Moves between units:
lh: !>qd, ~>gq, +>zb
hd: !>gd, ~>cd, +>gp
gd: !>ld, ~>dt, +>hd
lc: !>tc, ~>bh, +>bb
qd: !>hl, ~>dj, +>lh
dt: !>cd, ~>gd, +>hz
zh: !>zb, ~>fg, +>ff
hl: !>gp, ~>ct, +>qd
lq: !>bb, ~>tb, +>mm
gp: !>hd, ~>qq, +>hl
ld: !>nq, ~>hz, +>gd
hz: !>dt, ~>ld, +>zn
jn: !>gt, ~>sg, +>jm
dm: !>ht, ~>jd, +>nz
dd: !>zn, ~>rm, +>qj
mr: !>fg, ~>zb, +>gq
ct: !>dj, ~>hl, +>qq
jd: !>zc, ~>dm, +>tc
mf: !>gn, ~>qt, +>ph
zc: !>ph, ~>nz, +>jd
sg: !>qj, ~>jn, +>ng
zb: !>lh, ~>mr, +>zh
hs: !>bs, ~>ff, +>fg
qt: !>gb, ~>mf, +>bs
rm: !>jm, ~>dd, +>nq
tc: !>jd, ~>ht, +>lc
gt: !>mm, ~>ng, +>jn
bh: !>lz, ~>lc, +>ht
ff: !>zh, ~>hs, +>gn
bb: !>lc, ~>lz, +>lq
zn: !>hz, ~>nq, +>dd
ng: !>sg, ~>gt, +>cp
nq: !>rm, ~>zn, +>ld
cp: !>ng, ~>mm, +>tb
dj: !>gq, ~>qd, +>ct
jm: !>jn, ~>qj, +>rm
bs: !>qt, ~>gn, +>hs
fg: !>hs, ~>zh, +>mr
nz: !>dm, ~>zc, +>gb
cd: !>qq, ~>hd, +>dt
gq: !>mr, ~>lh, +>dj
mm: !>lq, ~>cp, +>gt
gn: !>ff, ~>bs, +>mf
qq: !>ct, ~>gp, +>cd
ph: !>mf, ~>gb, +>zc
gb: !>nz, ~>ph, +>qt
ht: !>bh, ~>tc, +>dm
qj: !>dd, ~>jm, +>sg
lz: !>tb, ~>bb, +>bh
tb: !>cp, ~>lq, +>lz

The rows follow the links: the fewer symbols apart two units are, the more alike their rows tend to be.

Each row is also shifted at random along 3 hidden directions that mean nothing.

Some units, each with a row of numbers:
lc: 24 6 -11 -20 -4 19 11 -16 9 -19 0 -2 10 15 -4 -4 16 22 26 -15 -31 -29 18 11 32 13 -29 -18 29 -18 -12 3 18 8 -8 -6 -3 20 23 -9 -5 -28 -1 19 -10 1 -21 7 -7 -34 -19 -21 -21 -11 -18 -1
qq: 17 3 -2 -17 1 -3 10 -7 -9 8 7 1 20 5 -25 -12 35 -6 21 -2 4 -22 8 12 -12 14 -33 -20 25 3 -3 26 6 3 -11 -12 -10 4 21 -11 5 -8 -3 -3 -33 -23 -5 24 0 7 -3 -25 -8 -11 -13 -22
lh: -10 -3 6 4 13 1 1 -3 -15 19 -15 -1 -7 -10 13 5 -4 -13 -1 3 13 -5 14 4 -7 -4 6 6 -18 -4 -2 17 -4 10 0 -1 -16 -9 6 -1 13 2 11 6 -13 -23 -17 11 14 10 17 -5 0 2 16 -9
jn: -11 3 -13 6 6 -11 -23 22 19 -8 -7 15 -26 12 4 -3 -18 4 -13 14 -14 5 -30 -12 17 6 29 20 -4 -15 24 -16 -2 -10 6 46 18 -1 -7 -16 -11 -2 3 -17 35 33 -2 -45 3 -42 -15 22 -1 6 9 16
dd: -1 15 6 7 0 4 -3 6 16 -17 12 11 8 1 9 -15 8 3 -11 12 3 16 -20 -2 -6 5 7 -13 22 3 21 9 0 -5 -1 -3 10 -6 9 -15 -5 7 -1 -5 6 20 17 -18 -14 14 -2 4 2 -18 -4 -1
gb: -20 2 5 9 -7 17 -2 -5 -5 6 -19 -10 -12 6 30 9 -11 -1 -12 -12 2 4 13 0 18 -5 6 19 -16 -16 -14 10 2 23 16 -4 -18 5 5 -2 14 -4 19 20 10 -6 -16 -7 1 -21 6 6 -2 4 14 -6
sg: 6 12 10 3 -7 16 11 -2 19 -24 11 4 10 -4 14 -4 17 14 -10 -6 2 20 0 -3 5 -10 -7 -10 25 2 3 6 -2 3 -2 -34 11 -1 10 5 -15 -5 -8 10 -1 25 16 -4 -23 14 -7 12 8 -19 -18 6
jm: -9 5 -3 6 -7 0 -8 12 17 0 -3 0 -11 11 -15 1 20 -1 -3 -5 -9 14 -5 -5 5 -2 -2 20 11 -18 8 5 1 10 11 4 3 -6 4 -3 -10 9 5 -16 13 27 5 -21 -17 -39 -23 18 2 3 -12 8
cp: 8 -7 -2 4 4 2 7 5 15 -18 -3 4 -12 -5 1 11 -6 14 3 1 -11 6 4 -4 12 -12 12 4 2 1 4 -22 -2 -12 -2 2 19 -6 -11 19 -19 -7 -11 -4 12 26 4 -12 -7 -12 -14 21 11 1 -13 22
gp: 2 -12 9 3 2 9 16 -11 -5 14 -10 -12 1 -16 -10 18 30 -9 13 -17 5 -2 42 7 -1 -22 -17 11 -6 -7 -22 20 0 13 -6 -38 -16 -5 9 29 -2 -11 -2 8 -34 -10 -15 34 -6 1 -9 4 6 0 -17 -2
bs: -17 1 3 4 -22 -5 1 -2 -22 32 -9 -26 -5 4 -26 6 16 -16 -3 -20 11 11 0 0 -22 0 -18 15 -14 -2 -15 9 1 16 19 -14 -19 -6 -12 6 11 27 8 -15 2 -18 10 9 -2 -10 6 -6 -1 14 4 -12
qt: -18 4 8 12 -9 18 0 -9 -6 0 -13 -10 -11 7 43 6 -23 6 -17 -18 5 4 6 -2 23 -5 8 12 -19 -10 -13 0 2 18 18 -9 -19 12 1 -6 17 -7 19 27 21 -7 -10 -11 0 -12 14 3 -5 4 18 -5
gt: 1 6 -10 4 12 -6 -21 15 20 -10 -1 20 -18 9 1 -6 -11 3 -7 19 -13 -1 -22 -8 13 9 22 13 4 -14 20 -3 -1 -5 1 40 13 1 7 -18 -7 -4 6 -18 21 24 -6 -38 5 -27 -15 14 -2 -1 7 13
nz: -15 0 9 17 4 11 -10 1 3 3 -9 -2 -7 -12 26 1 -11 -12 -13 7 18 8 16 -6 -2 -11 12 17 -16 -2 -6 23 -7 16 3 -10 -12 -6 12 2 11 -2 16 16 -4 -9 -15 6 10 13 15 9 10 0 14 2
lq: 13 3 -8 1 18 1 -16 12 22 -32 10 33 -7 9 34 -12 -33 14 -4 28 -13 -14 -16 -6 22 10 25 -10 5 0 15 -9 -2 -15 -13 36 17 13 8 -20 1 -26 2 8 10 13 -11 -22 10 4 -2 4 -4 -9 12 10
zh: -16 4 3 3 -7 8 0 -8 -20 17 -11 -9 -3 3 19 -8 -7 -3 -13 -10 10 1 1 4 7 4 -2 3 -11 -10 -3 6 8 13 10 -2 -15 1 6 -14 17 5 14 16 10 -21 -10 0 4 -1 17 -12 -10 -2 21 -16

Where do the symbols, taken in turn from left to right, take each start?
Answer with the unit's name.
3 -8 10 11 13 3 -1 8 9 5 -6 3 -3 -20 -8 10 6 -14 2 11 10 3 31 -2 -13 -18 4 8 -6 9 -4 21 -9 1 -16 -11 -2 -15 10 23 -9 0 1 -2 -31 1 -10 16 10 19 -3 16 19 -1 -10 12
! ~ ~ -> lz
-4 -13 2 1 10 3 9 -2 -12 25 -16 -11 -5 -15 -18 15 17 -12 12 -10 4 -6 34 8 -3 -14 -12 16 -8 -8 -18 15 -2 11 -4 -17 -15 -7 8 23 1 -4 1 -1 -25 -13 -19 23 8 -11 -5 2 5 7 -10 -6
! + ! ! ! -> gd
8 -10 -1 10 18 4 -4 9 14 -15 -4 13 -11 -19 19 13 -26 5 -2 16 -4 3 14 -3 9 -18 29 10 -14 4 1 -12 -8 -17 -15 10 16 -7 -8 20 -10 -14 -4 8 0 16 -10 -2 11 9 -2 23 13 1 0 23
+ ! ~ ! -> lc
-3 -10 -4 0 -5 0 16 -3 -1 12 -14 -13 -12 -8 -22 23 20 1 13 -23 -12 5 24 3 10 -16 -10 23 -6 -12 -18 -9 0 5 8 -14 -3 -3 -12 28 -15 -2 -7 -8 -1 14 -3 4 -7 -41 -26 17 5 15 -18 10
! ~ + ! ! -> dt
21 0 -13 -11 8 -11 -10 12 12 -1 13 12 9 3 -38 -9 12 -9 13 21 -2 -15 -8 1 -19 13 -11 -11 15 6 11 12 -7 -9 -17 20 9 -7 13 -7 -7 3 -7 -22 -27 3 -1 5 9 9 -10 -9 0 -2 -9 6
~ ! + + -> bh
21 2 -11 -12 3 4 1 -10 8 -27 15 9 10 7 23 -4 -23 27 7 4 -20 -22 -7 2 19 11 4 -23 8 8 0 -21 7 -15 -10 13 16 19 0 -11 0 -25 -7 17 10 -2 -5 -2 0 10 1 -14 -10 -12 1 5
~ ~ + ~ -> bh
13 -5 -14 -22 5 -6 5 -10 -16 1 -3 2 1 14 -3 -1 -6 14 19 -8 -19 -30 1 8 19 15 -10 -12 5 -9 -6 -13 10 -8 -4 18 -3 20 3 -13 5 -20 -6 6 2 -17 -17 5 7 -21 -7 -21 -22 4 3 -10
~ ~ ! + -> ct
-1 14 -4 -1 -1 -4 -3 8 11 -5 6 10 5 9 -8 -19 18 2 -4 8 0 8 -21 -1 -5 11 -7 -7 22 -7 20 15 3 0 1 7 7 0 19 -22 -4 8 -2 -12 4 16 9 -16 -12 -4 -6 -5 -7 -14 -2 -4
! + ~ ! -> rm
12 -6 2 6 12 -3 -1 11 16 -11 4 12 -2 -17 2 11 -15 1 0 17 -1 9 6 -6 -4 -16 22 3 -7 12 2 -12 -11 -18 -17 6 17 -12 -12 24 -18 -5 -12 -4 -6 18 4 3 6 21 -2 22 20 3 -6 25
+ ~ ~ + -> bh
-11 -13 3 4 24 -11 -10 6 -9 12 -9 10 -16 -17 24 7 -35 -13 -3 19 10 -7 3 -1 -3 -7 32 11 -34 8 3 -9 -8 -11 -8 26 0 -5 -13 4 8 -3 4 9 1 -19 -14 0 28 20 17 9 7 12 20 3
! ! ! ~ + -> dt
13 3 0 -7 13 -9 -5 3 -3 0 12 15 14 1 -11 -19 10 -7 4 19 8 -11 -14 2 -19 14 -8 -17 13 9 16 16 0 -7 -16 11 1 -2 14 -20 5 -2 -3 -6 -21 -16 0 7 7 29 8 -16 -6 -13 6 -13
! ~ ! -> hd
3 5 -6 -12 -10 1 4 -12 -13 -10 11 -8 8 11 14 -6 -20 14 -2 -8 -6 -5 -24 3 6 12 3 -20 -1 12 -2 -30 8 -9 5 7 10 14 -17 -12 1 6 -2 9 24 -8 13 -2 -4 8 14 -17 -8 -2 10 -5
+ + ~ -> dm
0 -14 5 15 15 -9 -13 18 3 25 -6 3 -5 -23 -35 7 7 -30 1 23 18 9 22 -5 -35 -11 2 16 -20 9 1 25 -14 1 -12 1 -1 -27 3 23 -3 14 1 -24 -33 -4 -5 19 17 20 4 12 22 10 -2 7
+ + ! -> dm
-6 0 5 3 -18 4 13 1 9 10 -9 -18 -4 2 -34 17 50 -1 9 -26 -7 13 21 0 -1 -16 -26 20 15 -17 -12 12 3 17 15 -36 -9 -6 5 19 -14 8 -5 -16 -10 23 7 0 -27 -40 -30 17 6 6 -29 6
+ ! ! ! + -> rm
